Here is a tiny trained network, its code and every weight. The questions are about switching its units off for an input and a target symbol, where a switched-off unit gives its printed mean instead of its output.

import numpy as np


def w(rows, s, z=0):
    codes = np.array(rows[::2]) - 128.0
    scale = np.full(codes.shape[1], s)
    scale[-1] = z or s
    return codes * scale


def norm(h):
    return h / np.sqrt((h * h).mean(-1, keepdims=True) + 1e-5)


def f(y):
    return y / 2 * (1 + np.tanh(0.7978845608 * (y + 0.044715 * y**3)))


def softmax(a):
    e = np.exp(a - a.max(-1, keepdims=True))
    return e / e.sum(-1, keepdims=True)


def log_softmax(a):
    a = a - a.max(-1, keepdims=True)
    return a - np.log(np.exp(a).sum(-1, keepdims=True))


def net(x, mask):
    ids = ['αβγδεζηθλμπσφψω'.index(c) for c in x.split()]
    T = len(ids)
    res = E[ids] + P[:T]
    u = 0
    for l in range(3):
        q, k, v = (norm(res) @ M[l].T for M in (Q, K, V))
        z = softmax(np.where(np.tri(T) > 0, q @ k.T / 3**0.5, -1e9)) @ v
        res = res + np.where(mask[u], z, O[l][:, -1]) @ O[l][:, :-1]
        u += 1
        y = f(norm(res) @ A[l][:, :-1].T + A[l][:, -1])
        res = res + np.where(mask[u : u + 4], y, B[l][:, -1]) @ B[l][:, :-1]
        u += 4
    return log_softmax(norm(res)[-1] @ U[:, :-1].T + U[:, -1])


Q, K, V, O, A, B = {}, {}, {}, {}, {}, {}
E = w([
[150,163,91,106,100],'α',
[156,128,118,118,120],'β',
[136,140,95,118,137],'γ',
[125,134,135,101,123],'δ',
[122,97,115,124,153],'ε',
[137,164,94,102,116],'ζ',
[145,106,121,126,133],'η',
[145,106,119,126,135],'θ',
[122,143,110,98,99],'λ',
[114,104,142,110,141],'μ',
[149,147,135,99,99],'π',
[123,255,200,215,230],'σ',
[141,92,151,119,131],'φ',
[114,144,105,105,139],'ψ',
[126,111,115,108,111],'ω',
],0.0074)
P = w([
[145,134,128,99,162],'0',
[109,127,121,154,93],'1',
[123,93,115,127,78],'2',
[151,169,140,95,205],'3',
[175,116,119,49,171],'4',
[95,148,137,195,81],'5',
[109,72,109,122,55],'6',
[111,157,135,120,233],'7',
[240,100,76,1,148],'8',
],0.0059)
Q[0] = w([
[90,61,69,82,80],'0.h0',
[156,89,176,143,121],'0.h0',
[172,59,71,1,79],'0.h0',
],0.0062)
K[0] = w([
[162,186,173,147,211],'0.h0',
[98,176,90,131,125],'0.h0',
[126,222,223,254,192],'0.h0',
],0.0054)
V[0] = w([
[98,10,40,1,57],'0.h0',
[179,74,101,96,76],'0.h0',
[126,130,129,124,126],'0.h0',
],0.0025)
O[0] = w([
[60,142,130,254,41,255],'0.h0',
[82,100,122,166,79,150],'0.h0',
[128,129,126,131,128,130],'0.h0',
],0.0035,0.0018)
A[0] = w([
[8,130,66,83,152,96],'0.n0',
[150,132,1,174,138,123],'0.n1',
[158,113,185,125,153,5],'0.n2',
[148,138,52,149,136,50],'0.n3',
],0.003,0.0029)
B[0] = w([
[220,93,177,197,78,165],'0.n0',
[92,124,253,89,84,119],'0.n1',
[94,36,44,81,26,2],'0.n2',
[94,71,160,73,16,27],'0.n3',
],0.0024,0.00094)
Q[1] = w([
[161,32,65,87,37],'1.h0',
[203,152,125,94,201],'1.h0',
[183,74,80,7,89],'1.h0',
],0.014)
K[1] = w([
[136,82,101,11,137],'1.h0',
[83,102,129,166,40],'1.h0',
[138,56,78,67,95],'1.h0',
],0.013)
V[1] = w([
[107,125,254,93,90],'1.h0',
[218,111,51,193,121],'1.h0',
[15,119,7,101,143],'1.h0',
],0.0054)
O[1] = w([
[110,132,220,39,119,186],'1.h0',
[254,110,81,211,148,9],'1.h0',
[50,127,7,90,162,190],'1.h0',
],0.0063,0.0012)
A[1] = w([
[125,254,78,104,78,132],'1.n0',
[36,162,152,198,132,11],'1.n1',
[142,174,118,147,27,165],'1.n2',
[74,119,138,96,99,51],'1.n3',
],0.0023,0.0011)
B[1] = w([
[173,55,148,179,214,186],'1.n0',
[166,165,164,207,199,4],'1.n1',
[17,93,129,250,152,189],'1.n2',
[170,129,86,196,142,204],'1.n3',
],0.002,0.00014)
Q[2] = w([
[142,6,92,120,32],'2.h0',
[22,160,148,230,92],'2.h0',
[119,176,154,184,241],'2.h0',
],0.013)
K[2] = w([
[212,93,57,9,127],'2.h0',
[135,203,153,123,247],'2.h0',
[101,239,147,243,115],'2.h0',
],0.012)
V[2] = w([
[141,205,94,114,35],'2.h0',
[100,149,156,165,198],'2.h0',
[151,255,121,123,128],'2.h0',
],0.0085)
O[2] = w([
[135,131,110,146,10,72],'2.h0',
[138,88,113,87,174,139],'2.h0',
[174,149,92,82,75,2],'2.h0',
],0.011,0.0014)
A[2] = w([
[188,82,145,219,201,101],'2.n0',
[253,141,114,132,78,162],'2.n1',
[147,75,154,48,85,145],'2.n2',
[193,255,142,120,168,1],'2.n3',
],0.0075,0.0097)
B[2] = w([
[189,224,84,156,61,188],'2.n0',
[135,70,153,101,180,253],'2.n1',
[101,244,124,125,176,242],'2.n2',
[206,209,44,2,170,91],'2.n3',
],0.0087,0.0023)
U = w([
[156,108,118,117,80,227],'α',
[196,58,179,150,134,179],'β',
[149,58,71,125,139,146],'γ',
[94,240,136,96,117,63],'δ',
[139,140,45,199,205,71],'ε',
[146,103,92,97,92,201],'ζ',
[173,154,112,164,116,186],'η',
[176,160,108,171,113,213],'θ',
[103,129,121,118,76,161],'λ',
[57,95,168,112,187,96],'μ',
[150,126,219,84,71,126],'π',
[193,156,120,99,160,99],'σ',
[171,168,228,197,147,73],'φ',
[83,136,8,82,140,4],'ψ',
[72,101,119,188,82,145],'ω',
],0.014,0.0038)

Each question gives the input, a string of symbols that net reads in full, and the target symbol t.
The units are the heads (3 rows each of Q, K, V and O) and the neurons (one row each of A and B). Each row of codes is followed by its name. A weight is (code - 128) times the scale printed after its matrix; where a second scale follows, it is the last column's (O, A, B and U).
mask holds one flag per unit, layer by layer, with each layer's heads first. A switched-off unit (its flag False) gives its mean, the last column of its rows in O or B, instead of its output. The means were averaged over made-up inputs and are rounded, as every weight is.
A unit's drop is (log p(t) with every unit on - log p(t) with that unit switched off) / (log p(t) with every unit on - log p(t) with every unit switched off).
The circuit of an input: a set's keep is (log p(t) with only the set's units on - log p(t) with every unit switched off) / (log p(t) with every unit on - log p(t) with every unit switched off). Starting from the 12 units with the biggest drops (on a tie, the unit counted first), units are removed one at a time, each time the one whose removal leaves the highest keep (on an exact tie, the one counted first), for as long as the keep stays at least 0.8.
units of the circuit, in order: the units of the circuit, biggest drop first
unit that matters most: the unit with the biggest drop
top k neurons: the k neurons with the biggest drops, biggest first
drop when u is switched off: that unit's drop, to one decimal
input θ ε δ μ α, target δ: unit that matters most : 1.h0
input α φ δ μ, target φ: units of the circuit, in order : [1.h0 2.h0]
input μ μ μ θ λ φ, target θ: units of the circuit, in order : [1.h0 2.n0]
input μ δ μ μ λ, target μ: units of the circuit, in order : [2.h0 0.n1 2.n0 1.h0]
input α β μ δ μ μ, target δ: units of the circuit, in order : [2.h0 2.n2]
input ω ε δ λ δ μ δ φ γ, target δ: units of the circuit, in order : [1.h0 2.h0 2.n2]
input β η μ, target β: units of the circuit, in order : [1.h0 2.n1]
input α ε φ ε ψ π μ, target ψ: units of the circuit, in order : [1.h0 2.h0]
input δ μ μ δ μ δ θ β, target δ: units of the circuit, in order : [2.n2 2.h0 1.h0]
input μ δ ε β ε δ, target β: units of the circuit, in order : [1.h0 2.h0 2.n1]
input γ ψ ε δ μ α β δ γ, target β: units of the circuit, in order : [1.h0 2.n1 2.h0 0.h0]
input γ β μ α, target β: top 4 neurons : [2.n1 0.n1 2.n2 0.n3]
input μ δ δ γ δ μ μ, target δ: units of the circuit, in order : [2.n2 2.h0]
input δ μ λ, target δ: unit that matters most : 2.n2
input ε δ β δ γ δ μ, target γ: units of the circuit, in order : [1.h0 2.h0 2.n1]
input μ π μ π, target π: top 2 neurons : [2.n1 0.n1]
input φ μ ε μ μ φ ζ φ, target φ: units of the circuit, in order : [1.h0 2.n0]
input μ ε μ β μ φ, target β: top 3 neurons : [2.n1 0.n1 0.n0]
input ε μ β, target ε: top 2 neurons : [0.n1 2.n0]
input δ λ π, target δ: unit that matters most : 2.n2
input μ μ π φ β μ π θ ε, target π: top 2 neurons : [2.n1 2.n2]
input δ ψ δ γ ε μ, target γ: top 3 neurons : [0.n0 0.n1 2.n2]
input ω α ζ, target ω: top 2 neurons : [0.n1 2.n0]
input δ σ ε, target ε: top 2 neurons : [2.n0 2.n1]
input α ψ μ ψ α δ ε μ π, target ε: drop when 1.h0 is switched off : 0.6
